Moves between items:
w210 σ w859
w210 α w553
w210 θ w650
w504 σ w905
w504 α w106
w504 θ w318
w772 σ w91
w772 α w605
w772 θ w636
w91 σ w201
w91 α w364
w91 θ w772
w151 σ w949
w151 α w880
w151 θ w509
w859 σ w364
w859 α w201
w859 θ w210
w364 σ w605
w364 α w91
w364 θ w859
w216 σ w246
w216 α w665
w216 θ w479
w282 σ w472
w282 α w183
w282 θ w246
w990 σ w356
w990 α w249
w990 θ w905
w472 σ w480
w472 α w841
w472 θ w282
w106 σ w741
w106 α w504
w106 θ w392
w265 σ w880
w265 α w949
w265 θ w527
w479 σ w216
w479 α w650
w479 θ w553
w107 σ w318
w107 α w509
w107 θ w880
w880 σ w107
w880 α w151
w880 θ w265
w249 σ w392
w249 α w990
w249 θ w480
w605 σ w527
w605 α w772
w605 θ w364
w527 σ w265
w527 α w636
w527 θ w605
w509 σ w151
w509 α w107
w509 θ w741
w636 σ w772
w636 α w527
w636 θ w949
w650 σ w210
w650 α w479
w650 θ w665
w665 σ w650
w665 α w216
w665 θ w733
w741 σ w509
w741 α w318
w741 θ w106
w949 σ w636
w949 α w265
w949 θ w151
w183 σ w733
w183 α w282
w183 θ w841
w318 σ w504
w318 α w741
w318 θ w107
w905 σ w990
w905 α w392
w905 θ w504
w553 σ w479
w553 α w210
w553 θ w201
w201 σ w553
w201 α w859
w201 θ w91
w392 σ w106
w392 α w905
w392 θ w249
w246 σ w282
w246 α w733
w246 θ w216
w356 σ w841
w356 α w480
w356 θ w990
w480 σ w249
w480 α w356
w480 θ w472
w841 σ w183
w841 α w472
w841 θ w356
w733 σ w665
w733 α w246
w733 θ w183

Item, then a row for it; each showing differs a little:
w282	[1.28, 1.51, -1.58, -1.18, -1.48, -0.25, -0.13, 0.0, -0.19, 0.64, -1.9, 1.39, 0.29, -2.12, 0.8, -0.92, -0.66, -1.24]
w905	[-0.53, 1.48, -0.15, -0.77, -0.79, -0.77, 2.0, -0.81, -3.03, 1.12, -0.89, -0.33, 0.52, 0.22, 0.46, 0.28, -1.03, 0.53]
w356	[-0.94, -1.25, 1.58, 0.78, 1.51, -0.2, 1.17, -0.61, -1.18, -0.41, 0.86, -0.79, 0.74, 2.35, -0.35, -0.02, 0.4, 1.73]
w949	[1.4, 1.62, -2.24, -1.08, -1.39, 0.06, -0.43, 0.56, -0.53, 0.51, -0.97, 0.58, -0.11, -1.69, 0.67, -0.46, -1.28, -1.53]
w504	[0.25, 1.86, -0.99, -0.74, -1.45, -0.92, 0.95, -0.17, -1.97, 0.51, -1.68, 0.96, 0.22, -0.61, 0.84, -0.72, -1.74, -1.2]
w990	[-0.48, -0.32, 0.71, -0.5, 0.17, 0.14, 2.13, -0.63, -2.52, 0.18, -0.17, -0.71, 1.17, 2.37, 0.28, 0.58, -0.68, 1.34]
w265	[-0.13, -1.36, 1.0, 1.03, 1.0, 0.76, -2.04, 0.4, 2.37, -0.26, 0.94, -0.53, -0.27, 0.67, -0.81, -0.21, 2.23, -0.09]
w859	[-0.01, 1.13, -0.22, -0.31, 0.07, -0.75, 1.81, -1.04, -2.85, 1.01, -0.98, -0.19, 1.27, 0.14, 0.45, 0.11, -2.34, 0.55]
w151	[0.6, 1.13, -1.67, -0.45, -1.07, 0.01, -1.45, 0.81, 1.51, -0.08, -0.24, 0.9, -0.87, -2.99, -0.16, -0.19, -0.04, -1.34]
w249	[-1.28, 0.23, 1.2, 0.06, 0.77, -0.2, 1.36, -0.77, -2.61, 0.3, 0.02, -0.41, 1.25, 2.35, 0.15, 0.69, -0.39, 1.46]
w479	[-0.29, -1.41, 0.69, 0.53, 0.79, 0.73, -1.59, 0.64, 2.6, -0.59, 1.02, -0.33, -1.23, -0.09, -0.44, 0.65, 2.49, -0.55]
w636	[0.67, 1.87, -1.44, -1.12, -0.82, -1.43, 1.23, -0.56, -1.91, 1.22, -0.89, 0.64, 0.82, -0.57, 0.25, -0.66, -1.82, -0.84]
w553	[-1.07, -1.93, 1.94, 0.95, 1.74, 0.32, -1.0, 0.51, 1.25, -0.56, 1.21, -0.96, -0.4, 1.39, 0.11, 0.33, 1.36, 0.95]
w527	[-0.6, -1.77, 1.78, 1.08, 1.19, 0.7, -0.28, 0.14, 0.75, -0.37, 1.83, -1.23, -0.75, 1.81, -0.21, 0.9, 1.22, 0.79]
w210	[0.83, 1.71, -1.38, -1.18, -1.57, -0.43, 1.26, -0.59, -1.32, 1.04, -1.27, 0.8, 0.26, -0.71, -0.01, -0.66, -2.18, -0.53]

Follow the symbols from each start, one at a time.
Answer with the item's row; about right is enough.
---
[-1.09, -1.62, 1.4, 0.46, 0.87, -0.41, 0.75, -0.51, -0.69, -0.64, 0.93, -1.02, 0.22, 2.61, -0.38, 1.1, 0.91, 1.93]
σ	[-0.62, -1.4, 1.4, 0.72, 1.45, 0.99, -0.48, 0.42, 1.49, -0.79, 1.59, -1.01, -0.38, 1.56, -0.85, 0.15, 1.43, 1.83]
α	[0.31, 1.76, -1.1, -0.79, -1.52, -0.97, 0.96, -0.16, -1.94, 0.53, -1.68, 0.88, 0.12, -0.63, 0.82, -0.59, -1.91, -1.16]
σ	[-0.57, 1.45, -0.09, -0.8, -0.67, -0.91, 1.86, -0.92, -2.98, 1.09, -1.04, -0.23, 0.59, 0.22, 0.48, 0.23, -1.11, 0.8]
θ	[0.29, 1.91, -0.94, -0.73, -1.51, -1.09, 0.85, -0.2, -2.06, 0.57, -1.75, 0.96, 0.32, -0.73, 0.93, -0.72, -1.77, -1.1]
α	[-0.67, -1.43, 1.47, 0.75, 1.47, 0.91, -0.35, 0.49, 1.54, -0.88, 1.54, -1.1, -0.29, 1.52, -0.76, 0.15, 1.52, 1.77]
θ	[-1.21, -1.61, 1.45, 0.28, 0.84, -0.45, 0.86, -0.45, -0.83, -0.57, 0.67, -0.9, 0.18, 2.54, -0.38, 1.17, 0.95, 1.94]
α	[-0.62, 1.58, -0.14, -0.86, -0.76, -0.75, 1.81, -0.93, -3.06, 1.07, -1.04, -0.3, 0.62, 0.32, 0.51, 0.16, -0.99, 0.79]
θ	[0.31, 1.88, -1.04, -0.67, -1.37, -0.94, 0.84, 0.0, -1.95, 0.49, -1.78, 0.8, 0.16, -0.67, 0.94, -0.74, -1.7, -1.2]
σ	[-0.59, 1.48, -0.19, -0.84, -0.8, -0.74, 1.9, -0.96, -3.12, 1.05, -0.91, -0.23, 0.6, 0.31, 0.5, 0.18, -1.14, 0.63]
σ	[-0.47, -0.34, 0.77, -0.28, 0.18, 0.15, 2.11, -0.76, -2.56, 0.37, -0.15, -0.69, 1.26, 2.45, 0.28, 0.56, -0.66, 1.43]
α	[-1.35, 0.2, 1.21, 0.1, 0.8, -0.26, 1.34, -1.03, -2.72, 0.33, -0.04, -0.41, 1.06, 2.27, 0.17, 0.77, -0.34, 1.32]
α	[-0.52, -0.32, 0.83, -0.35, 0.23, 0.14, 2.12, -0.69, -2.52, 0.15, -0.28, -0.67, 1.09, 2.33, 0.21, 0.57, -0.56, 1.31]
α	[-1.27, 0.25, 1.08, -0.01, 0.84, -0.13, 1.31, -0.95, -2.7, 0.28, -0.02, -0.53, 1.14, 2.51, 0.23, 0.68, -0.25, 1.28]
θ	[-0.36, 0.99, -0.07, -0.2, -0.43, -0.33, 2.38, -0.76, -3.0, 0.86, -0.56, 0.19, 0.37, 0.94, 0.98, 0.2, -1.82, 0.57]
θ	[-0.05, 1.44, -1.24, -1.18, -1.02, -0.59, 1.73, -0.48, -2.21, 0.33, -1.58, 0.65, 0.43, -1.26, 0.35, -0.73, -1.77, -0.7]
α	[-0.8, -1.49, 1.93, 1.18, 1.51, 0.66, -0.09, -0.21, 1.36, -1.0, 1.02, -0.34, -0.43, 1.65, -0.21, 0.94, 1.6, 1.63]
σ	[-0.72, -1.54, 0.66, 0.62, 0.89, 1.38, -2.03, 0.21, 2.25, -1.51, 1.12, -0.32, -0.82, 0.0, -0.74, 0.13, 1.74, 0.37]
θ	[-0.73, -1.49, 1.94, 1.22, 1.58, 0.64, -0.02, -0.23, 1.34, -0.97, 1.05, -0.45, -0.42, 1.59, -0.2, 1.14, 1.37, 1.63]
α	[-0.02, 1.56, -1.15, -1.17, -0.95, -0.72, 1.73, -0.43, -2.16, 0.27, -1.49, 0.55, 0.51, -1.21, 0.26, -0.72, -1.87, -0.73]
α	[-0.73, -1.38, 1.98, 1.05, 1.57, 0.45, -0.01, -0.35, 1.35, -1.02, 0.92, -0.45, -0.43, 1.55, -0.27, 0.99, 1.53, 1.48]
α	[-0.1, 1.52, -1.19, -1.17, -0.98, -0.65, 1.61, -0.4, -2.2, 0.2, -1.58, 0.66, 0.47, -1.31, 0.34, -0.65, -1.83, -0.7]
α	[-0.62, -1.45, 1.91, 1.07, 1.46, 0.6, -0.04, -0.4, 1.37, -1.02, 1.06, -0.38, -0.27, 1.73, -0.28, 1.09, 1.47, 1.48]
α	[-0.14, 1.51, -1.25, -1.24, -0.96, -0.76, 1.66, -0.38, -2.18, 0.4, -1.43, 0.52, 0.36, -1.09, 0.43, -0.76, -1.74, -0.75]
θ	[1.2, 1.49, -1.54, -1.08, -1.52, -0.23, -0.1, 0.05, -0.17, 0.62, -1.93, 1.37, 0.32, -2.11, 0.9, -1.04, -0.83, -1.13]
σ	[-0.1, 1.5, -1.23, -1.1, -0.94, -0.71, 1.72, -0.5, -2.02, 0.35, -1.73, 0.43, 0.56, -1.21, 0.39, -0.72, -1.83, -0.79]
θ	[1.23, 1.58, -1.55, -1.16, -1.43, -0.41, 0.04, -0.05, -0.13, 0.62, -1.73, 1.41, 0.26, -2.02, 1.05, -0.92, -0.85, -1.13]
α	[-0.68, -1.51, 0.62, 0.66, 1.04, 1.47, -2.0, 0.37, 2.18, -1.31, 1.05, -0.43, -0.8, 0.15, -0.59, 0.18, 1.8, 0.33]
θ	[-0.87, -1.54, 2.08, 1.22, 1.65, 0.65, -0.26, -0.19, 1.39, -1.07, 1.06, -0.37, -0.39, 1.63, -0.15, 0.96, 1.44, 1.57]
α	[-0.32, 1.52, -1.15, -1.18, -0.94, -0.75, 1.74, -0.47, -2.14, 0.37, -1.51, 0.66, 0.35, -1.26, 0.5, -0.62, -1.73, -0.71]
α	[-0.7, -1.46, 2.04, 1.06, 1.61, 0.57, 0.04, -0.18, 1.43, -1.04, 0.97, -0.39, -0.4, 1.65, -0.22, 1.0, 1.42, 1.59]
---
[-0.56, 1.45, -0.15, -0.94, -0.75, -0.79, 1.96, -0.86, -3.12, 0.94, -0.95, -0.27, 0.54, 0.38, 0.5, 0.27, -1.05, 0.7]
σ	[-0.53, -0.32, 0.7, -0.57, 0.2, 0.19, 2.21, -0.71, -2.47, 0.3, -0.28, -0.77, 1.32, 2.24, 0.2, 0.8, -0.55, 1.37]
θ	[-0.5, 1.53, -0.07, -0.79, -0.78, -0.71, 1.93, -0.84, -3.09, 1.05, -1.04, -0.25, 0.68, 0.4, 0.52, 0.23, -1.15, 0.61]
θ	[0.28, 1.76, -0.94, -0.57, -1.55, -1.0, 0.87, -0.3, -1.85, 0.62, -1.72, 1.09, 0.16, -0.7, 1.06, -0.78, -1.74, -1.1]
θ	[0.94, 1.41, -1.86, -0.48, -0.94, -0.1, -0.01, 0.1, -0.13, 0.49, -0.8, 1.2, 0.13, -2.56, 0.59, -0.85, -0.55, -2.28]
θ	[1.16, 0.59, -1.18, -0.27, -0.84, 0.62, -1.19, 1.08, 1.9, -0.02, -0.79, 0.29, -1.02, -2.71, 0.3, -1.09, 0.29, -1.32]
α	[0.45, -0.2, -0.7, 0.62, -0.16, 0.47, -2.52, 0.68, 2.93, -0.92, 0.05, 0.97, -1.08, -1.27, -0.58, -0.62, 0.78, -0.95]
α	[1.16, 0.5, -1.28, -0.29, -0.74, 0.7, -1.19, 1.3, 1.89, 0.02, -0.85, 0.44, -0.99, -2.76, 0.24, -1.15, 0.19, -1.29]
σ	[1.04, 1.39, -1.88, -0.5, -1.03, -0.04, 0.11, 0.12, -0.25, 0.54, -0.88, 1.27, 0.16, -2.53, 0.49, -0.77, -0.65, -2.26]
α	[0.63, -1.41, 0.51, 1.12, 1.1, 1.03, -1.55, 0.19, 2.53, -1.22, 1.48, -0.15, -0.36, -0.17, -0.59, 0.34, 1.81, -0.12]
θ	[-0.6, -1.37, 1.4, 0.75, 1.45, 0.95, -0.41, 0.5, 1.44, -0.89, 1.42, -1.0, -0.26, 1.47, -0.78, 0.24, 1.58, 1.67]
θ	[-1.1, -1.54, 1.53, 0.52, 0.68, -0.51, 0.73, -0.51, -0.71, -0.7, 0.94, -0.96, 0.16, 2.6, -0.35, 1.08, 0.81, 2.11]
σ	[-0.65, -1.45, 1.54, 0.82, 1.32, 1.06, -0.29, 0.51, 1.38, -0.76, 1.57, -1.01, -0.39, 1.65, -0.68, 0.07, 1.45, 1.75]
α	[0.24, 1.83, -1.0, -0.68, -1.54, -1.0, 0.8, -0.18, -1.99, 0.55, -1.61, 1.04, 0.17, -0.55, 0.84, -0.9, -1.76, -1.14]
α	[-0.58, -1.55, 1.47, 0.7, 1.46, 1.09, -0.33, 0.53, 1.5, -0.77, 1.43, -1.05, -0.2, 1.5, -0.8, 0.15, 1.5, 1.75]
α	[0.26, 1.74, -1.01, -0.66, -1.45, -1.1, 0.85, -0.05, -1.93, 0.48, -1.67, 0.91, 0.29, -0.62, 0.92, -0.76, -1.81, -1.19]
θ	[1.12, 1.52, -1.77, -0.68, -1.05, 0.0, 0.13, 0.15, -0.18, 0.46, -0.82, 1.25, 0.07, -2.64, 0.74, -0.8, -0.68, -2.15]
θ	[1.04, 0.57, -1.2, -0.26, -0.82, 0.61, -1.24, 1.16, 1.87, -0.14, -0.81, 0.42, -0.98, -2.76, 0.2, -1.22, 0.25, -1.28]
α	[0.52, -0.31, -0.59, 0.67, -0.03, 0.36, -2.35, 0.69, 2.92, -0.79, 0.22, 0.95, -1.16, -1.24, -0.5, -0.63, 0.85, -0.85]
α	[0.92, 0.65, -1.36, -0.27, -0.86, 0.67, -1.29, 1.09, 1.86, 0.07, -0.79, 0.4, -1.0, -2.67, 0.18, -1.18, 0.24, -1.29]
α	[0.46, -0.34, -0.77, 0.75, -0.03, 0.34, -2.3, 0.79, 2.95, -0.91, 0.25, 0.97, -1.19, -1.19, -0.56, -0.59, 0.79, -0.91]
σ	[0.68, 1.3, -1.52, -0.32, -1.0, 0.08, -1.59, 0.71, 1.44, -0.19, -0.13, 0.85, -0.69, -2.86, -0.27, -0.22, -0.02, -1.38]
θ	[0.49, -0.27, -0.75, 0.81, -0.06, 0.36, -2.34, 0.74, 3.0, -0.99, 0.15, 1.05, -1.15, -1.17, -0.5, -0.61, 0.71, -0.85]
σ	[0.66, 1.2, -1.48, -0.33, -1.03, -0.1, -1.48, 0.76, 1.41, -0.14, 0.0, 0.86, -0.83, -3.08, -0.08, -0.12, -0.05, -1.1]
θ	[0.36, -0.14, -0.81, 0.73, -0.21, 0.46, -2.44, 0.71, 2.92, -0.94, 0.12, 0.92, -1.03, -1.28, -0.56, -0.6, 0.8, -0.77]
θ	[0.55, -1.33, 0.48, 1.06, 1.17, 0.98, -1.57, 0.18, 2.52, -1.28, 1.59, -0.08, -0.45, -0.15, -0.53, 0.21, 1.79, -0.22]
θ	[-0.59, -1.46, 1.33, 0.84, 1.47, 1.05, -0.41, 0.44, 1.56, -0.66, 1.5, -0.93, -0.54, 1.55, -0.85, 0.23, 1.56, 1.66]
α	[0.26, 1.77, -1.05, -0.7, -1.5, -0.91, 0.9, -0.02, -1.85, 0.46, -1.65, 0.91, 0.4, -0.66, 0.88, -0.71, -1.82, -1.19]
θ	[0.99, 1.35, -1.84, -0.6, -0.92, -0.06, 0.07, 0.16, -0.23, 0.56, -0.91, 1.18, 0.12, -2.61, 0.63, -0.65, -0.64, -2.17]
α	[0.36, -1.49, 0.4, 1.05, 1.22, 0.91, -1.52, 0.35, 2.47, -1.41, 1.46, -0.06, -0.58, -0.24, -0.67, 0.28, 1.81, -0.25]
σ	[0.61, -0.27, -0.75, 0.64, -0.08, 0.44, -2.48, 0.63, 2.95, -0.75, 0.19, 0.95, -1.06, -1.41, -0.38, -0.55, 0.82, -0.82]
